Each row has a hidden value; after the row comes its tier, the name of the range that the value falls in. Each part has its own.
[ 167  -40  -64  -23 -160   94  200   87   28  208    2 -153 -192 -121
   -2 -175   10   20  206  128  -60   40   17  -97   38 -224 -106  -41
 -126 -117  -37   24  -74 -170   95]
SD
[ 206  -34 -272 -196 -154  209  144  268   27  184   25 -179 -433 -151
 -254 -205   85   94  206  -65    2  110  -80   92 -136 -350  -45  -27
  -11  -11 -116   -1  -61 -258   29]
Zd
[-114   64  429   66   -5   35   -8 -134   -5   98  -20 -146  122 -114
  267   -1 -134  106   19  145   87  -22   48 -197  114   81 -208  -49
 -189  -31  -24   28 -207  163  199]
Ng
[-239  -77  218   80   38 -119  -20  -44 -218  -24  -81   88  117 -459
  270  155  -58  -24  265  123   87 -166  231 -232 -259   65 -197 -246
  183  125 -197 -257 -294   81  202]
Zd
[-293   43  379  -33  107   28 -157    0 -146   -9  -20  -34  130 -265
  133  115  -35   77   62  -52  152  -17   79  -85  -75   85 -214 -143
   40   64 -239 -161 -332  192  225]
Zd
[ 405  -81 -236 -123 -327   13  414  -17  159  257  -27 -248 -233   90
   16 -276  -53   64  211  199 -174   22  -79  -69  202 -233  -38  -65
 -266  -97  145  159  171 -313   40]
SD
[-272   30  245  -99  -28  -41 -162 -169  -92 -265   32   38  281  132
  -60  109   54  -48 -245 -162   -3  -16  -67  205  188  222  -27   91
  117   73  -72   58  162    5  202]
Fq
[  60  -33 -111 -175  -48   74   81  205  -43  234   15 -142 -202 -257
  -52  -60   18   65  287  -89   39   33  -33   -3 -112 -193 -154 -197
  -49  -36 -216 -144 -249  -70   96]
DS
[-241  -37  298  -24  -57   87 -154  -62 -162 -207 -114   94  -36 -251
   19   91   36   57  -82  -40  173  -62   81   87 -252   70 -104   13
  264  274 -146  -33  -43   49  100]
Fq
[ 101   24 -338  -76   73   41  138  247  -12  237  199 -226 -260 -318
  -82  -37  -76    0  436  -13  -47   15   19 -131 -164 -273  -67 -149
  -62 -142 -167 -210 -263 -200  180]
DS
[-256   -4   38   95  154  -70  -73  136 -203   96  145   28  195 -346
   59  120   55 -193  290  -30  -51  -41  152 -161  -23  -32 -179 -145
   69 -246 -309 -298 -363   14  282]
Zd
[ -72   74   18 -103  -17  230  -98  121  -17 -105   96 -117 -203  -22
 -278  -85   75   67  -99 -119   55  125  -66  156  -48 -143    9  183
   90   35  -90   69   26 -144  138]
Zd
[ 192   75 -291 -145 -114  127  153   49  141  -31  219 -263 -188  265
 -330 -200   18    5  -51  -43 -181  144 -165  152  256 -200  133  229
 -120 -144  100  190  293 -378  160]
PN
[ 288  -46  -95 -106 -310   89  285  -77  133   43  -47 -188 -230  148
  -65 -249  -22  100    0  168 -106   43  -74   25  152 -168   22   86
 -130   41  174  238  282 -296   45]
SD
[ 162  -28 -103   16 -136 -134  264  -32   68  346  107 -181  169   40
  170 -101  -48 -133  263  126 -227  -30  -47 -168  397  -48 -150 -130
 -342 -389   16    9  -52 -123  176]
Ng
[ 170  137 -140   -7  -43  259   66  153  151  185  236 -321 -287   60
 -222 -210  -25   43   19    7  -55  160 -145   26  148 -258    3  246
 -234 -257   56  180   10 -214  130]
Ng
[ -13  -74  -72  -59 -231  -33   84 -127  -40 -240   -7   56   71  168
 -154  -76  123 -109 -140   21 -157  -18  -20  159  165   15   78  154
  166   43   72  150  387 -299  121]
Zd
[ -95    6  183  -52  -76   66  -36 -141  -39 -188  -14  -41  -55  -59
  -13   44  -53   59 -107   -7   74  -30    4  106  -77   58  -22   86
  103  199  -26   64  117  -53  121]
Sj
[ -23   53  219 -216 -152  107  -29 -195   71 -198  -13 -140  -16  261
 -125  -39  -31  136 -314 -123   45   65 -178  287  188  105   17  162
  -45  189   52  235  298  -60  100]
Sj
[ 356  -39 -244  -75 -265  124  336   22  143  121    8 -244 -389   10
  -87 -271  -63  107  154  209 -101   43  -36  -55    7 -294   35   63
 -130   16  158  171  190 -358   43]
SD
[-269    5  483   79  -45  -77  -62 -306 -104 -265  -86   48  298  -16
  226   91  -70   26 -161  154   41  -92  126 -100  101  238  -94   28
   87  166   20   50   65   81  237]
PN
[ -61    2  310  -96    7 -164  113 -237   -6  107  -39 -167  187 -138
  370  132 -260  113  176   79   56 -116   31 -162   84  179 -210 -294
 -216   94  -83 -117 -181  165  210]
Sj
[-157  151  162 -135   68  107 -138  -92   30 -233  141 -183   -2  118
 -146   34  -88  137 -212 -123   69   69 -108  139   72   77   43  165
   14  132   10  101  109  -44  223]
DS
[ -33 -164    7   21  -90  -91  126   61 -179  204  -90   69  -19 -465
  200   69   17 -114  401   68    7 -136  163 -134 -210  -79 -238 -298
   73  -27 -274 -265 -287  -11   94]
Sj
[-296  119  367   92  151  -52 -108 -196  -68 -185  123  -91  275  -51
  159  134 -147   13  -61   85   24  -39  101 -159  119  180  -70   44
  -18    6  -36  -44  -88   86  338]
PN
[ 206  -56 -379  113 -241   91  200  103   35   83  146  -55 -190   19
 -217 -213  138 -219   97  120 -238   24  -24   37  116 -263   67  247
   16 -284   99  160  255 -440   66]
Ng
[ 136   93  -85  -62  -23  162  120   98  104  142  171 -293 -206   19
 -130 -164  -58   71   98   38  -58  123  -70  -41  128 -217  -24   91
 -206 -163   -4   69  -40 -179  172]
SD
[-327  -18  181   68  104 -209  -74  -67 -199  -22   92   81  459 -155
  162  180   35 -216  144  -28  -98  -94  121 -121  184  172 -169 -157
   49 -203 -232 -228 -200   65  316]
Zd
[-454   17  548  173  114   76 -265  -44 -257 -187  -58  145  190 -360
  144  146   55  -29  -50   50  175  -48  230 -127 -177  111 -201   13
  239   86 -249 -144 -303  202  240]
PN
[  94   83  -35 -109 -142  277   10   94  102  -16  134 -194 -185  255
 -361 -234  134   21 -207  -93  -78  209 -173  229  263 -196   45  315
 -102 -160   23  256  206 -245  108]
SD
[-234   58  436  -18   -8  179 -166  -49  -85 -163  -60  -30   -3  -93
  -14   -4   28  128 -181   -8  163   56   42   33  -46   35 -114  100
   92  153 -107   55  -89   91  166]
PN
[-269  122  280   53  199   34 -157 -108  -77 -150  148 -117   56 -227
   95  188 -185   51    8  -13  128  -46   79  -74 -136  111  -74   35
   42   99 -125 -112 -170  104  273]
Sj
[ 156   -7  -62 -251 -172    9  158  -66  102   99   43 -207  -34  195
  -86  -89  -28   42   -5 -112  -91   56 -190  190  275  -25  -43  -30
 -211  -47  -17  105  164 -144   99]
Sj
[ 126   27 -172 -149 -129  243   55   91   47 -130   28 -173 -499 -109
 -265 -140  -31  196   -5   -5   93   59  -58  130 -301 -238   92  157
  153  272   54  120  160 -285   36]
DS

Part 2:
[ -66  -28  -73  -24  -97  -31   86  150  -41 -335   78   86   -6  -23
  -67 -234   90  162  -28  103  176   -3  -54   58  -54   51  -38   15
  -39  -17  123   49  -29   69  116]
Zr
[  10 -115  -68 -100  -26 -218 -172 -462   53  523   32 -204  202 -103
   77  105 -261 -294  -33   55 -161 -343   83  303  -88  126  358  454
 -262 -130  138 -372 -242  -84 -148]
MH
[-176 -203  -42 -133  -76  160   40   94   69 -348  131  154  105   -5
 -197  -93  102  422 -137  187   39  -34   12  231 -224  137   81  -63
   54   96  177   96  -21   69  133]
Zr
[-119  -63   -7  -55  -99 -136   34  -54 -128 -183    0  168 -187  165
   43  -33 -126 -113  129  -31  -38  -51 -171   26 -119 -195  145   25
   -3  107   94  -34 -131  -45 -155]
MH
[ -54  -41   -1  -24 -169  -73  128   66  -47 -285   59  170 -135  101
   11 -167  -69  -24   42   55   25 -126  -16   72  -81  -25   21  -23
 -110   92   25  -59  -39  -71  -32]
MH
[   0   13 -107  124  -31 -146   66  -84   41   44 -165 -114   53  -19
  -65 -116  -74   51   93  -46  -32  -56 -122   27   58   -3  108  120
   -4  -45    3  -25  -80   79 -228]
PH
[ 150   58  -82  227 -135   35   93 -191  282  265 -324 -158  122 -164
    7   10 -315  -15  104  -27 -221 -236   -4  109   56  178  105  -19
  -63   78 -230 -153  -54  168 -347]
Mb
[-278 -108 -146   26 -136   -3 -236 -256   39  449   34   52   54 -399
  146  260 -736 -475  128  193  -21 -327  -28   90 -377  -11  194  219
  -44  130    5 -316 -148   30 -162]
Mb
[ -46   -6   -9  -69 -106  -44   67  163  -67 -312  112   94  -33   23
  -60 -237   65   67  -13   92  183   -1  -63   13  -27   41  -51   66
  -71  -40  119   17  -24   38  143]
Zr
[   6   84 -174  198  -12  -67   40 -111   75  182 -223 -266  132 -179
  -36 -145  -45   68   48  -45   64  -54  -55    9   92  151   92  146
   50 -131  -98  -70  -45  186 -208]
RF
[ -88  -47  -44  -14 -113  -25  104  145  -25 -319   60  123  -38   20
  -81 -204   15  136    7   92  115  -31  -59   42  -68   19  -24   -8
  -28   35   79   39   -9   26   48]
PH
[ -48   31  -96   22    6 -114  -12  -73  -88  -42 -104  -93  -10   14
  -15  -99   51   36   76  -74   83   70 -204  -15   22  -52  126  129
   91  -90   95   21 -131  153 -114]
GQ
[-187 -227  -57 -126  -73  219   47   68  108 -349  110  135  136  -22
 -214  -77  133  513 -172  196   14  -44   45  280 -248  188  108 -108
   92  113  153  105  -13   95  119]
GQ
[ -16   12 -130  216  -79 -118   92 -145  105  136 -233 -109   35  -76
  -34  -55 -233   -4  132  -43 -114 -150  -77   46   14    7  127   60
    2   40 -113  -80  -61   60 -359]
MH
[   7 -109 -101  -82    6 -233 -185 -450   62  555   24 -259  258 -151
   44   82 -235 -254  -46   64 -124 -318   74  292  -64  147  346  496
 -251 -179  161 -355 -238  -59 -133]
MH
[-227 -340  -68 -178  -53  257   40   16  164 -369  131  175  199    4
 -274  -12  168  667 -232  235  -83  -74   75  411 -326  200  189 -142
   98  174  227  134  -39   69  111]
Zr
[ -25  -49 -152  -39   52 -184 -192 -308   20  419   -9 -279  267 -219
   -5   17 -123 -123  -31   53   35 -139  -47  170  -29  120  245  448
 -105 -229  197 -201 -210   99  -53]
Zr
[ -52  -35   46  -36 -195  -16  131   75  -27 -296   60  212 -164  121
   20 -139 -117  -52   52   61   -7 -139   -8   60 -101  -15   14  -70
 -100  140  -22  -70  -22  -65  -37]
GP
[ 118  238  487 -168  -76  104   86  242  -78 -220  -87   61 -242  550
 -213 -144   15 -129  231 -259  -54  282 -348 -452  293  -92  -68   57
  189  -44 -199   99   87  107 -120]
MH
[   3  -31   51  -54 -195   14  100   -1   -6 -254  -15  222 -187  132
   79  -47 -151  -82   90   12  -88 -125  -72   80 -106  -59   63 -126
  -75  186  -18  -67  -84    0  -87]
Mb
[ -24  -20   82  -53 -250   52  152  135    5 -350  100  258 -177   95
   31 -163 -143  -72   30  105   13 -171   50   62 -112   46  -52 -116
 -144  167  -65  -93   17  -68   38]
GP
[ 173  169  390 -154 -143  173   73  107   15 -191 -151  139 -240  422
  -52   -9 -102 -147  215 -208 -170  141 -297 -256  160  -75    1 -104
  119  108 -185   32  -12  158 -146]
Mb
[ 103  100 -153  233  -11  -99   63  -65  171  216 -230 -318  243 -219
 -127 -189  -62  115   36   -8   40  -77  -41   13  177  211   21  204
  -33 -181  -85  -52  -15  193 -184]
Zr
[-109   23  -88   -1   -5  -92   -4  -77 -139  -55 -104  -49  -88   65
   35  -87   28  -18   99 -105   82   69 -195  -40  -14  -82  160   93
  125  -47   47   -8 -121  110 -148]
RF
[-178 -313   16 -141 -188  315   71  -70  217 -294   45  324   22   54
 -109  141 -156  381 -101  193 -279 -229   87  398 -397  120  215 -300
   42  389   39    3  -54   11  -68]
Mb
[ 130  258  380 -156   -6   67   46  266 -112 -259  -94  -30 -158  446
 -224 -203  178   -8  188 -251   82  386 -407 -443  329  -77  -92  103
  232 -158  -79  183   44  224  -19]
Zr
[ 234  178  -12  265  -68   41  104  -23  378  428 -240 -452  394 -272
 -238 -245 -159   94  -28   41  -25 -196  152  -11  307  503  -67  278
 -136 -248 -311 -173  132  178 -163]
PH
[ 134  220  458 -116 -114  132  114  177  -25 -203 -153   88 -270  529
 -163  -89  -56 -133  251 -266 -142  212 -319 -388  251  -98  -32  -40
  183   42 -255   72   67  109 -210]
GP
[  86  201  433 -141  -82   97   88  216  -65 -222  -91   75 -232  502
 -196 -127  -10 -105  222 -233  -62  245 -326 -401  244  -99  -48   31
  183  -12 -188   94   74   97 -142]
MH
[  10  -67 -125  -89   62 -210 -203 -352   18  447   10 -290  282 -169
   -2   27  -85 -130  -52   44   -5 -158  -33  213  -13  127  286  488
 -149 -251  232 -225 -236   68  -42]
Zr
[ -86   33   31 -108  -78    3   44   93 -152 -268   49   74 -139  138
    9 -189  106   -3   28  -30  163   64 -107  -54  -18    1   40   41
   51  -35   38   -8  -41   57   53]
RF
[ -88    8  -55  -64 -100  -45   66   92 -147 -312   75   86 -123   50
   44 -226  111   18   -1   29  202   10  -57   20  -55   12   16   26
  -15  -27   82  -17  -57   39   93]
RF
[ 105  197  304 -145  -36   29   52  241  -99 -257  -32    0 -125  357
 -183 -220  147  -16  136 -169  102  275 -307 -332  259  -39  -86  115
  127 -141  -31  121   30  159   31]
Zr
[ -35  -30 -145  -22   32 -138 -159 -262   12  343  -25 -256  227 -206
   -5   -4  -92  -84  -28   42   56 -111  -49  143  -33  127  218  379
  -58 -205  153 -171 -181  122  -51]
GQ

Next part:
[-203 -132  -19   48   64  195  132   39  164 -307   45 -398  -25  -66
 -367 -137  129  -71  107 -282 -105  -58  -29  -45 -117  310   70 -112
  -43   27  -11 -177 -135  -18  185]
(20)
[  85  139  -64   98   63  139   72  -59  -15  321    5  213  139  494
  139  166 -289  149  -32 -159 -182 -197   29   18  -63 -277    9  -23
   64  -72  -72  224   61  117 -439]
(4)
[  53  113 -234  -10  -97 -179  282  -42 -156 -310  -55   24  110  -78
 -181  132 -299   54  154 -111  -89 -301   21  308 -151   -3  -74  152
  -41   88  303 -311  216   81 -270]
(6)
[  -2   50  -52   26   15   20  172   -2  -38 -154    5 -121   52   59
 -180  116  -58  -20   86 -211 -187 -221   59  148 -153   13   65   25
   25   -7  111 -126    8  172  -96]
(11)
[ -13   38   16  -38  -27  -93  137  -17   65  -33  -32   -7  123   67
  -27   44 -198  -56   86 -198  -53 -109 -101  125    2   -9  -24   37
   19    8   37 -111  104   24 -133]
(18)
[ 132  130  107 -135  -22 -150   96  -93  -71   33  -24  101   66   18
   36  165 -156 -116   52  -86  -92 -131  -15  174   10 -146  -20   95
   98   19   55  -40  141  151  -45]
(2)
[ -89  -33 -119   24  -64  -26  143  -15  143  -71  -42    7  152  132
  -14 -129 -259   64   58 -165   56  -24 -170    0   22   90  -90  -23
  -57   51    0 -123  139 -182 -290]
(20)
[ 245   -6  301 -354   -4  -97 -203 -158    6   -7  168  115 -142 -110
  182 -310  482 -115 -268  415  158  452  205 -400  -30  119  211 -244
  128   94 -338   43   46  -96    4]
(10)
[ 191   31  164 -177  -18    9  -45 -113  -74  -27   57    4  -56  -14
   38  -35  184 -146  -63   84  -35   70   48 -105   -7   16   85  -71
  158   81 -100   51   87   93   58]
(6)
[  21    9  209 -122   29  -13  -17  -62  157  166   14   40   67  114
  109  -60  -67 -133   -7 -105   18   92 -132  -73  118  -28   -1  -69
   81    6 -185   77   55  -44   16]
(14)
[ 220  111  110  -36  -46   17   30  -70  -97  142  -38  106   79  225
  161  132 -102 -142    2  -86 -120 -125  -92   68   54 -197   19   17
  195   55   -6  146  169  200 -128]
(6)
[ -92  -11   96 -268   81 -242   41  -71  194 -249  154   28  -66 -312
 -127 -362  165   44  -82  234  203  332  234 -164 -162  256  116 -181
 -180   43 -177 -348  -51 -300  -33]
(14)
[  89   59  186  -93   82   64  -27  -74   42  167   66   41    0  170
   61   31   69  -72  -62  -51 -106   21   69  -85  -27  -90  105  -90
  108  -35 -170  131  -28  110  -20]
(4)
[ -67 -153   22   88   -3  294    0   37  159  -37   31 -279   46  249
  -82 -151  148  -71    0 -256  -96   15 -153 -216    1  208   94 -177
   99   21 -153   94  -34   -1  -49]
(14)
[ -49    1 -118   38  -17  -12  166   21   43 -182   15  -89   91   84
 -136  -37  -71   61   46 -151  -82 -110   31   51 -156  101   65  -39
  -41   10   60 -180   38   13 -266]
(4)
[ -35 -204   28  127  -35  379  -47   61  160  -23   33 -337   52  347
  -35 -195  258  -91  -43 -267 -111   50 -192 -311   12  251  147 -231
  160   28 -199  169  -32   24  -99]
(14)
[-103  115  -22  -24   28 -250  243    8  157  -50  -46  125  167    9
  -19  -22 -391   21  109 -154   33  -83  -51  237  -46  -76  -54   45
 -137    2   74 -268   85 -100 -240]
(20)
[ 247   87  381 -173  196  316 -240 -192  -58  429  161   84 -166  281
  139  104  338 -133 -198   78 -204  101  210 -309    4 -208  179 -183
  274  -62 -385  498 -145  253  233]
(2)
[  44   55  143 -176   64  -97   29  -75   40  -63   88   13  -34  -79
  -56  -58  116  -51  -45   52  -22   83  161  -43 -109   38  118  -78
    9    1  -99 -106  -24   22    7]
(4)
[ 128  113  -97    3  -28   -9  134  -60 -127  -76   -3   76   59  113
  -29   87 -138   33   29  -37 -113 -180   61  107 -122  -87   16   23
   49   62  100  -52  136  118 -253]
(6)
[ 119   71  167 -266  -82 -334   67  -92    2 -120   -7   93   47 -196
   63  -35  -26 -160    8   65   81   89  -18   91   27   16   11   45
   49   68   10 -213  181  -11  -26]
(11)
[ 190 -149  260    7  173  772 -318 -113  -73  187  225 -368 -278  380
 -103  -55  790 -137 -240  -31 -330  103  204 -606 -101  138  330 -368
  365  -14 -438  601 -288  320  349]
(10)
[  86   30   15   86   53  246   69   -6  -88  -32   41 -177   -7  233
 -130  140  134  -64    6 -211 -288 -215   88    7 -157  -30  157  -64
  149  -15    8  105  -61  304  -37]
(2)
[  36  114 -222   58  -57 -105  285    1 -140 -284  -39  -27  109    9
 -197  151 -235   58  131 -163 -163 -331   68  296 -210  -24    4  110
  -30   47  284 -271  137  160 -290]
(10)
[ -75   28  103 -110   98  -70   79  -38  155  -51   73  -14   10  -53
  -94 -113  -18  -22   10  -45   11   72   79  -17  -79   67   63  -92
  -67   -7 -110 -139  -51  -80    2]
(14)
[-222   26 -414  146   57    2  354   49    7 -455   55 -166   67  -39
 -466  -12 -199  298  142 -194 -148 -297  241  191 -410  202   44    1
 -256  -15  244 -439  -57  -37 -372]
(18)
[  50  -47   36  -35   11  216  -35  -86   15   69   52  -88    1  208
  -37   -3   80  -13  -31 -123 -112  -24  -29 -173   -2   62   33  -87
  126    2 -138  161   19   49  -43]
(4)
[ 194  177  160 -204  -36 -202   30 -166  -59  267  -48  309  110  114
  224  199 -319  -89   20  -32  -22  -77  -92  142  141 -284 -121  130
  129    5  -28   98  232   74 -121]
(11)
[ 125  124  -76  -48  -30  -61  140  -84 -134  -66   -5   92   59   68
  -42  135 -166   22   43  -52 -115 -192   64  144 -101  -99  -12   68
   51   39  113  -71  142  127 -210]
(10)
[ 135   69  126  -92  -45 -110   55  -36  -10   25  -11   52   80  103
  105   38  -16 -122  -17  -61  -61  -20  -31   49   -6  -77   76  -10
  117   23  -22  -19  116  122 -147]
(11)
[ 241  -73  310    1   97  605 -355 -139   44  631  115   13  -57  703
  330  -11  348  -92 -264  -70 -193  158  -74 -575  165 -145  155 -295
  392  -58 -541  792  -74  168  -18]
(4)
[ -12   14  104  -67   17  -67   80   -4  112  -39   21  -46   67   39
  -20  -51  -17  -86   21 -121  -35   11  -26   20  -35   41   76  -58
   20    1  -60  -99   21   17  -71]
(18)
[  48   28   18  -62   48   93  -27 -101   66  180   70  132   44  251
   88  -67  -61  100  -84    6  -14   60   41 -179  -18  -41   19 -112
   35  -15 -194  137   45  -78 -250]
(18)
[ -32   10  187 -159   17 -113   36  -74  181   58   -6   46   61  -26
   53 -108 -127 -128   27  -80   88  117 -136  -18  121   16  -57  -34
    8   33 -132  -53   71 -135   60]
(20)
[ 172   12  122 -112  -27   95  -31 -101  -87    0   36  -57  -30   76
    4   40  148 -138  -35  -33 -110  -22    0  -84    2    7   66  -44
  188   55  -70  108   78  153   47]
(10)
[ -47   74 -162   92 -124 -194  330   65   -4 -200 -144  -63  249   79
 -109  191 -438  -48  233 -392 -137 -371 -210  413  -42  -43  -85  188
  -13   21  312 -289  212  129 -299]
(4)
[ -78   50    6    5   54   25  133  -45  121   75  -22   31  101  138
  -49   37 -292    2   87 -226  -55 -115  -97   90   25  -62  -85   14
  -28  -10  -21  -18   37  -41  -76]
(20)
